In the rows, 128 means zero.
Each row of numbers belongs to one of the nodes below and depends on some of the facts about them. Some rows are named. Which node is each other row?

How the nodes are related:
flenal(reskek, grodrum); flenal(paklu, ramol); flenal(ragrus, drabruk); flenal(flipon, trustu); flenal(fotifen, rega)
flenal(loven, lurem); flenal(stuki, kelen); flenal(flizu, niklam); flenal(mobrir, flenadri); flenal(gibrus, maplum)
flenal(gromik, riba); flenal(stigim, brore); flenal(gitrem, piris); flenal(tefles, tebo); flenal(riklu, troda)
flenal(voklim, klivom); flenal(tugukla, droflol); flenal(nuskon, trolol); flenal(drudom, reni); flenal(stifi, stusul)
flenal(skilupu, lanik); flenal(klivom, sala); flenal(stoplis, stigim); flenal(brulir, klenun); flenal(ladun, deklan)
flenal(tiske, brobrar); flenal(plaklun, gratru); flenal(draril, stuplak); flenal(vofa, tiske); flenal(lanik, fotifen)
flenal(rebok, nepem); flenal(brobrar, paklu); flenal(balos, sevem); flenal(reni, biflavos); flenal(flapu, gerol)
flenal(finesir, sibatim); flenal(loflon, balos); flenal(stofa, skilupu); flenal(bestem, mistome); flenal(skibru, fubek)
flenal(dobul, skopluvu); flenal(lurem, flefelu); flenal(plorus, zedrel); flenal(fipus, losupun); flenal(nebok, reskek)
flenal(rega, branel); flenal(vebe, sabrir); flenal(sebrur, ladun); flenal(drodrasik, loven); flenal(mistome, didu)
flenal(gronal, flapu); flenal(sala, pumur); flenal(vizuskas, vebe); flenal(destus, drula); flenal(pumur, drosom)
flenal(zazok, gestas); flenal(branel, dira); flenal(fatror, voklim); flenal(droflol, pezon); flenal(losupun, soluram)
flenal(stuplak, stuki); flenal(soluram, grifil); flenal(fofis, vebraplir); flenal(stusul, nuskon); flenal(marik, pafon)
flenal(nivu, peplo); flenal(sabrir, gorogo); flenal(peplostes, miklin); flenal(plisoflur, nivu); flenal(trustu, brulir)
flenal(gedigran, zonon); flenal(troda, loflon); flenal(ploluk, klidrek); flenal(vebraplir, zazok); flenal(stiskom, sebrur)
flenal(gerol, nogrek); flenal(drula, mobrir); flenal(klenun, destus); flenal(dosistam, rusa); flenal(zedrel, vizuskas)
flenal(biflavos, fopluk); flenal(niklam, stofa); flenal(nuzetrom, fatror); flenal(maplum, gedigran); flenal(kelen, lutas)
flenal(fopluk, dofil); flenal(pezon, plaklun); flenal(dadi, stiskom); flenal(grodrum, gitrem); flenal(stustuki, ragrus)
flenal(gigen, ploluk); flenal(pafon, povun); flenal(reter, stoplis); flenal(gorogo, bestem); flenal(skufin, stustuki)
flenal(redrepir, plisoflur); flenal(fubek, mefik); flenal(drosom, gebrin); flenal(riba, kofabrir); flenal(gratru, drodrasik)
flenal(grifil, gronal); flenal(dira, vofa); flenal(lutas, dosistam); flenal(povun, stifi); flenal(gitrar, nebok)
flenal(klidrek, rebok); flenal(sibatim, grisista); flenal(plozin, dadi); flenal(tebo, skufin); flenal(zonon, fofis)
flenal(kofabrir, reter); flenal(sevem, nuzetrom); flenal(brore, flekatak); flenal(deklan, flipon); flenal(ramol, plese)
flenal(peplo, marik); flenal(megasta, finesir); flenal(doplom, dobul); flenal(dofil, riklu); flenal(didu, peplostes)
flenal(nepem, plorus); flenal(skogur, zemim); flenal(miklin, tefles); flenal(gestas, gigen); flenal(mefik, gitrar)
flenal(drabruk, doplom); flenal(grisista, draril); velel(reskek, 700); velel(paklu, 700); velel(ragrus, 700)
velel(gebrin, 608); velel(flefelu, 608); velel(flipon, 700); velel(fotifen, 700); velel(loven, 700)
velel(stuki, 700); velel(flizu, 700); velel(mobrir, 700); velel(gibrus, 608); velel(gromik, 700)
velel(stigim, 608); velel(gitrem, 700); velel(tefles, 700); velel(riklu, 700); velel(rusa, 608)
velel(voklim, 700); velel(tugukla, 608); velel(nuskon, 700); velel(drudom, 608); velel(stifi, 700)
velel(skilupu, 700); velel(klivom, 700); velel(stoplis, 700); velel(brulir, 608); velel(ladun, 608)
velel(tiske, 700); velel(plaklun, 700); velel(draril, 700); velel(vofa, 700); velel(lanik, 700)
velel(rebok, 700); velel(brobrar, 608); velel(balos, 700); velel(reni, 608); velel(flapu, 700)
velel(finesir, 700); velel(loflon, 700); velel(stofa, 700); velel(bestem, 700); velel(skibru, 608)
velel(dobul, 700); velel(lurem, 700); velel(plorus, 700); velel(fipus, 700); velel(nebok, 608)
velel(rega, 608); velel(vebe, 608); velel(sebrur, 608); velel(drodrasik, 700); velel(mistome, 700)
velel(gronal, 700); velel(sala, 608); velel(vizuskas, 700); velel(destus, 700); velel(pumur, 608)
velel(zazok, 700); velel(branel, 700); velel(klipes, 700); velel(fatror, 608); velel(droflol, 608)
velel(losupun, 608); velel(stuplak, 608); velel(soluram, 700); velel(fofis, 608); velel(stusul, 700)
velel(marik, 700); velel(nivu, 608); velel(sabrir, 608); velel(peplostes, 700); velel(plisoflur, 700)
velel(trustu, 608); velel(gedigran, 700); velel(troda, 700); velel(ploluk, 700); velel(vebraplir, 608)
velel(stiskom, 608); velel(gerol, 608); velel(drula, 700); velel(plese, 700); velel(klenun, 700)
velel(piris, 700); velel(dosistam, 700); velel(zedrel, 700); velel(biflavos, 700); velel(niklam, 608)
velel(nuzetrom, 700); velel(maplum, 608); velel(kelen, 700); velel(flenadri, 700); velel(nogrek, 700)
velel(fopluk, 700); velel(pezon, 700); velel(dadi, 700); velel(grodrum, 608); velel(stustuki, 608)
velel(gigen, 700); velel(pafon, 700); velel(flekatak, 700); velel(trolol, 608); velel(reter, 608)
velel(gorogo, 608); velel(skufin, 608); velel(redrepir, 700); velel(fubek, 608); velel(skopluvu, 700)
velel(drosom, 608); velel(riba, 700); velel(gratru, 608); velel(grifil, 608); velel(dira, 700)
velel(lutas, 700); velel(povun, 700); velel(gitrar, 700); velel(klidrek, 700); velel(sibatim, 700)
velel(zemim, 700); velel(plozin, 700); velel(tebo, 608); velel(zonon, 608); velel(kofabrir, 700)
velel(sevem, 700); velel(brore, 700); velel(deklan, 608); velel(ramol, 608); velel(peplo, 700)
velel(megasta, 608); velel(doplom, 608); velel(dofil, 608); velel(didu, 700); velel(nepem, 700)
velel(skogur, 700); velel(miklin, 608); velel(gestas, 608); velel(mefik, 700); velel(drabruk, 700)
velel(grisista, 608)

Some rows with their names:
[144 119 144 130 159 100 121  84 149 129 168 139 144 137 137  96 119 142
 128 177 153 136 120 143  87  87 159 123 119 109 140 136 187 140 127 145
 145 107] -> brobrar
[116 108 106 124 108 109 115  65 113 108 173 123 121 171 105 163 146 122
 140 137 179 143 104 146  98  84 168 105 107 106 153 150 175 132 110 130
 139 118] -> vebraplir
[138 117 125 142 125 110 123  96 141 135 149 144 137 149 129 138 131 135
 150 166 166 129 122 140 102  91 147 108 120 121 146 142 173 133 105 153
 144 100] -> nivu
[134 112 121 143 125 108 121  96 142 133 149 148 137 151 128 138 134 132
 149 168 166 130 122 142 105  92 148 110 118 123 145 144 172 133 101 153
 140 102] -> megasta
[135 111 114 143 117 110 119 109 147 129 144 157 131 146 133 141 136 128
 155 170 156 127 124 141  96  94 159 101 111 124 146 149 174 140 102 145
 141  91] -> reni
[131 101 109 123 136 117 144 147 130 121 113  94  92 127 130 117 125 118
 129 121 131 113 133 115 108 140 119 119 136 140 130 121 131 123 112 139
 140 145] -> sibatim
[142 107 139 106 187 103 143 129 143 113 140  83 103 107 145  55 106 130
  95 135 113 121 131 118  86 132 138 140 137 121 122 112 153 132 147 129
 144 153] -> branel
[115 120 117 127 152 129 154 173 141 137  92 117 133 129 121 131 123  90
 142 159 130 107 162 136 142 151 110 124 125 167  80 103 122 131  75 157
 127 157] -> peplostes
[124   5  85 156 135  85 131 113 134  89 121 122 101 135 134  91 154 117
 119 127 140 118 105 132 157 153  90 171 171 162 174 151 116  89  72 148
 106 159] -> flekatak
[129  99 108 124 136 118 144 148 131 120 113  94  93 127 129 118 125 116
 129 121 131 113 133 115 108 140 121 120 135 141 128 121 131 123 112 139
 138 146] -> plisoflur
[128  96 106 123 136 116 143 148 131 117 113  97  94 128 129 118 127 113
 129 123 131 113 132 118 111 140 122 121 135 142 128 122 131 122 109 137
 137 147] -> fipus
[130  97 108 126 133 117 144 146 130 120 111  95  93 129 129 120 126 118
 130 120 134 111 132 116 113 141 116 121 138 142 131 122 129 119 109 141
 137 146] -> plozin
[127  81  72 130 105 116 133 192 153 100  98 137  68 110 152 126 141 100
 148 133  94 101 135 113  80 147 157  88 108 146 137 143 134 146 105 113
 136 102] -> balos
[134  98 122 115 160 109 143 137 137 114 127  90  98 119 136  86 118 122
 111 129 121 118 130 118 100 136 129 132 136 133 126 117 141 126 127 133
 139 151] -> paklu
[128  90  88 127 118 117 138 173 143 108 103 119  79 117 143 122 134 107
 140 128 109 105 135 114  92 143 142 101 119 144 134 133 133 136 108 124
 137 121] -> fopluk
[127   5  87 159 133  85 130 112 133  94 119 120  99 137 134  92 153 121
 120 123 143 117 104 129 159 153  83 172 177 162 178 151 114  85  71 153
 109 159] -> flenadri
[127  96 106 124 135 118 143 147 131 117 113  97  94 127 130 118 127 114
 129 122 131 113 132 118 110 141 122 121 134 142 128 123 130 123 108 138
 136 146] -> gromik
[126  84  78 129 110 116 134 184 148 103 100 130  72 113 148 125 138 101
 145 131 100 103 135 113  84 145 151  94 112 146 136 139 133 143 106 116
 137 110] -> voklim
[125  83 106 133 141 113 144 149 136 118 108 109 106 128 130 113 131 110
 130 134 132 111 135 124 128 146 111 133 141 154 127 123 125 118  93 147
 129 150] -> dobul
[ 98  93  86 100 119 120 138 113  95  89 142  71  83 155  99 154 144  93
 119  91 148 129 115 128 111 132 146 117 116 127 127 125 131 124 109 112
 130 172] -> klidrek

Rows to name:
No name comes twice in this set of rows, the named rows included.
[129  96 108 122 140 115 144 146 132 116 116  96  95 125 130 112 125 115
 125 124 129 114 132 118 108 140 123 124 134 141 127 121 133 124 112 137
 137 147] : flizu
[125  22  89 151 135  91 132 120 133  94 120 118 100 134 134  96 150 116
 121 126 137 117 110 130 148 150  96 161 164 158 165 145 119  96  79 147
 113 156] : klipes
[152 119 133 158 113 114 128  90 135 158 134 129 131 157 124 150 127 157
 160 149 189 124 118 125 114  92 112 111 147 125 165 141 162 112 105 178
 150 101] : sebrur
[126   6  89 154 141  82 130 111 135  88 124 122 102 133 136  83 153 119
 115 128 137 119 104 132 155 152  92 174 171 160 174 150 118  90  76 147
 107 160] : plese
[130 111 117 137 119 110 120  87 133 125 156 139 132 156 120 146 137 129
 147 158 169 135 117 142 102  89 156 108 114 117 146 146 174 134 106 145
 140 107] : maplum
[131  19  98 176 121  76 107  66 147 102 156 179 142 156 135 111 162 133
 141 173 170 134  94 157 148 105 121 158 152 143 192 174 159 102  64 160
 110 110] : gebrin
[149 122 154 124 175  96 121  79 153 128 175 135 147 130 143  75 113 148
 117 180 148 138 120 142  80  84 163 128 119 104 138 133 194 143 139 144
 147 109] : rega
[113 129 120 136 131 119 128 104 136 134 145 156 165 162 109 163 137 104
 156 186 171 132 139 162 130  98 151 112 102 138 105 131 166 142  75 157
 130 120] : gorogo
[148 119 129 154 116 113 126  92 137 152 138 133 132 156 125 147 128 150
 157 154 182 125 119 130 111  92 122 109 139 123 159 142 165 118 103 172
 148 101] : stiskom
[119 108 108 127 111 108 116  70 116 112 170 127 123 169 109 159 144 123
 141 141 177 142 106 145  97  85 165 106 108 108 152 149 175 132 110 133
 139 116] : fofis
[133 102 106 145 111 107 116 114 150 123 142 166 127 143 136 142 141 125
 157 173 150 125 122 141  93  95 164  97 107 126 150 154 173 144  98 141
 139  84] : pumur
[133 111 120 141 123 108 120  92 139 130 151 145 136 152 125 140 135 130
 149 165 166 131 120 142 104  92 150 109 117 122 146 144 173 134 102 150
 140 104] : gibrus
[139  97 112 137 127 120 147 140 125 135 103  83  90 134 127 128 124 132
 136 108 149 109 129 106 120 140  92 123 158 144 145 122 123 105 108 158
 142 147] : drula
[123 110 111 130 114 109 117  75 121 116 166 130 125 164 113 156 141 126
 143 146 175 140 109 144  99  86 162 107 111 110 151 148 175 133 109 136
 141 112] : zonon
[ 97  94  86 100 119 121 138 116  97  90 140  74  86 156  98 155 143  91
 120  95 147 129 118 130 113 133 144 118 115 130 123 124 130 124 107 114
 129 171] : rebok

Now the same nodes, written a new way:
Some nodes and their rows:
[109 133 143 116 104  82 153 123 104 137 132  95  66 124 135 132 173 123
  72 143 129 129 140 128  93 141 186 136 171 119 140 134 147  86 102 124] -> skogur
[ 91 108 135 106  95  81 157 116 104 154 137  95  42 134 146 130 172 131
  73 133 141 148 146 127  92 137 178 135 165 109 149 136 150  82 122 142] -> skilupu
[131 135 160 119 126  75 142 128 116 139 129  94  63 114 123 139 173 117
  65 147 139 139 144 125  95 128 184 127 162  91 165 161 130  87  91 114] -> lutas
[108 145 143 108 103  76 159 126 104 141 135 117  75 123 138 127 171 111
  72 138 120 126 140 127  94 163 194 130 157 125 155 136 150  87  86 131] -> nuskon
[142 118 105 135 113 119 143 131 107 149  98  94  73 133 118 140 166  86
  32  97 123  92 172 139 118 177 120  91 155 135 127 131 129 120 128  76] -> nebok
[100 117 108  99  95  66 175 142 103 134 167  85  53  97 121 130 164 133
  69 147 105 125 143 144  86 130 184 133 159 123 127 130 126  81  81 115] -> klenun
[118 132  67  99 120  80 184 167  83 146 123  77  47 102 116 130 148 127
  52 142 118 114 146 145  94 128 156 104 134 111 111 116 113 112  69 114] -> brulir
[117 131  65  97 119  80 186 168  80 146 126  77  46 100 115 131 147 128
  49 143 117 113 147 147  94 129 156 103 132 111 113 119 114 113  68 113] -> trustu
[ 90 142 120 130  92  94 152 141 112 120 126  89  54 154 119 158 186 115
 124 153 126 104 134  94 100 133 163 162 163 120 136 142 141  80  75 108] -> riklu
[ 93 139 125 127  91  92 156 141 109 120 127  91  54 153 125 156 181 107
 113 151 128 104 138 100 103 132 162 162 165 120 142 140 140  75  81 106] -> fopluk
[118 159 101 119 164  75 150 150  90 142  72  76  62 144 117 138 179  88
  48 133 126 126 139 116 123 136 141  83 155 129 130 104 140  82 121 141] -> gorogo
[ 91 109 149 105 111  88 147 131 106 129 136  99  50 157 115 129 157 133
  37 145 159 114 127 112 106 144 183 176 167 134 136 122 151  92  78 137] -> ragrus
[124 128 151 117 119  75 141 128 113 139 132  95  57 117 125 139 173 118
  67 138 135 131 145 129  97 136 183 131 165  99 156 153 131  82  94 119] -> finesir
[112 108 168 129 101  72 107 145  63 123 120  77  52 120 160 149 169 119
  86 121 143 124 153 161  96 188 192 143 193  68 119 120 145  44 109 125] -> drodrasik
[160 150 131 117 166  87 141 156 101 153  80  85  52 113 113 142 160 107
  44 140 157 130 153 124 107 122 156  96 132  64 166 166 110 117  77 108] -> stuplak
[122 144 100 117 128  97 157 150  87 143  86  89  49 136 123 140 160 110
  61 133 136 109 144 122 109 141 150 114 143 105 130 122 132 110  87 122] -> drudom
[129 139 103 113 130  97 156 146  87 145  89  95  45 132 126 136 158 117
  52 131 138 111 141 127 108 140 156 111 144 101 128 119 132 115  86 126] -> gibrus
[111 125 160 125 103  79 131 134  83 129 123  83  65 119 151 138 170 123
  80 137 138 129 146 145  92 162 190 142 183  93 128 127 150  67 106 123] -> lurem
[133 174 122 127 134 109 172 144  81 152  71  82  94 112 145 118 152 123
  54 162 151 131 143 128  91 129 166 107 147 101 132 126 155 135  93 118] -> rusa
[117 155 132 121 132  59 149 123 112 126 121  92  61 129 128 143 197  95
  74 136  96 135 131 122 112 123 171 104 185 132 141 114 145  51 134 138] -> vizuskas

Which node is each row?
No name comes twice in this set of rows, the named rows included.
[130 155 133 116 114  69 157 115 113 120 126 108  47 127 135 142 189 106
  73 138  94 122 124 126 110 109 181 120 185 122 138 110 140  65 122 134] : nepem
[115 131 108 109 132 103 157 152  86 143  88  91  49 149 119 129 148 123
  33 138 160 105 136 116 112 141 156 136 142 115 126 113 141 121  75 131] : doplom
[132 130 160 118 127  73 138 131 117 139 131  95  59 114 122 140 173 114
  63 142 139 136 145 128  97 131 183 127 161  90 166 164 124  85  92 113] : sibatim
[128 175 116 123 128 106 176 143  79 153  73  90  94 115 147 117 152 118
  57 159 146 128 142 128  91 139 167 107 145 110 131 120 160 133  90 121] : trolol
[ 88 121 147 113 132  73 140 133 109 131 127  87  64 159 111 131 175 113
  40 142 146 129 130 108 113 147 174 148 173 146 138 118 154  71 104 143] : peplostes
[123 163  98 120 164  75 151 150  92 142  72  80  61 142 119 142 181  87
  52 132 119 127 138 117 123 133 141  78 155 125 131 103 139  81 122 141] : sabrir
[103 132 112 109 154  93 149 155  89 141  81  82  53 166 106 131 154 112
  21 139 164 114 133 108 122 147 148 130 148 131 127 105 146 106  89 144] : miklin
[123 142 156 120 118  79 149 126 110 139 128  94  69 114 131 135 172 121
  69 150 137 137 142 127  93 129 187 132 167 102 154 152 139  88  95 117] : dosistam
[101 120 112 104  96  68 171 139 103 135 162  89  54 104 123 132 166 132
  68 148 110 124 142 142  88 130 183 133 162 123 128 132 128  81  84 117] : destus
[117 145 102 112 126 101 168 143  85 155  83  87  56 131 139 128 156 121
  58 142 149 129 144 123 100 131 155 110 144 103 133 119 144 120  99 133] : ramol
[ 95 111 136 108  98  80 155 119 107 149 135  96  45 132 140 132 173 128
  75 134 136 144 144 128  94 138 179 134 167 111 147 135 146  80 117 137] : stofa
[139 140 138 109  90  88 162 107 111 114 136 124  27 125 139 137 172 128
  62 135 105 103 117 131 107 105 196 152 182 110 132 109 136  90  96 131] : gigen
[ 89 139 118 126  94  91 147 138 116 126 125  88  54 152 114 156 188 119
 124 150 123 103 132  94  97 136 168 157 165 122 132 144 139  84  74 114] : troda

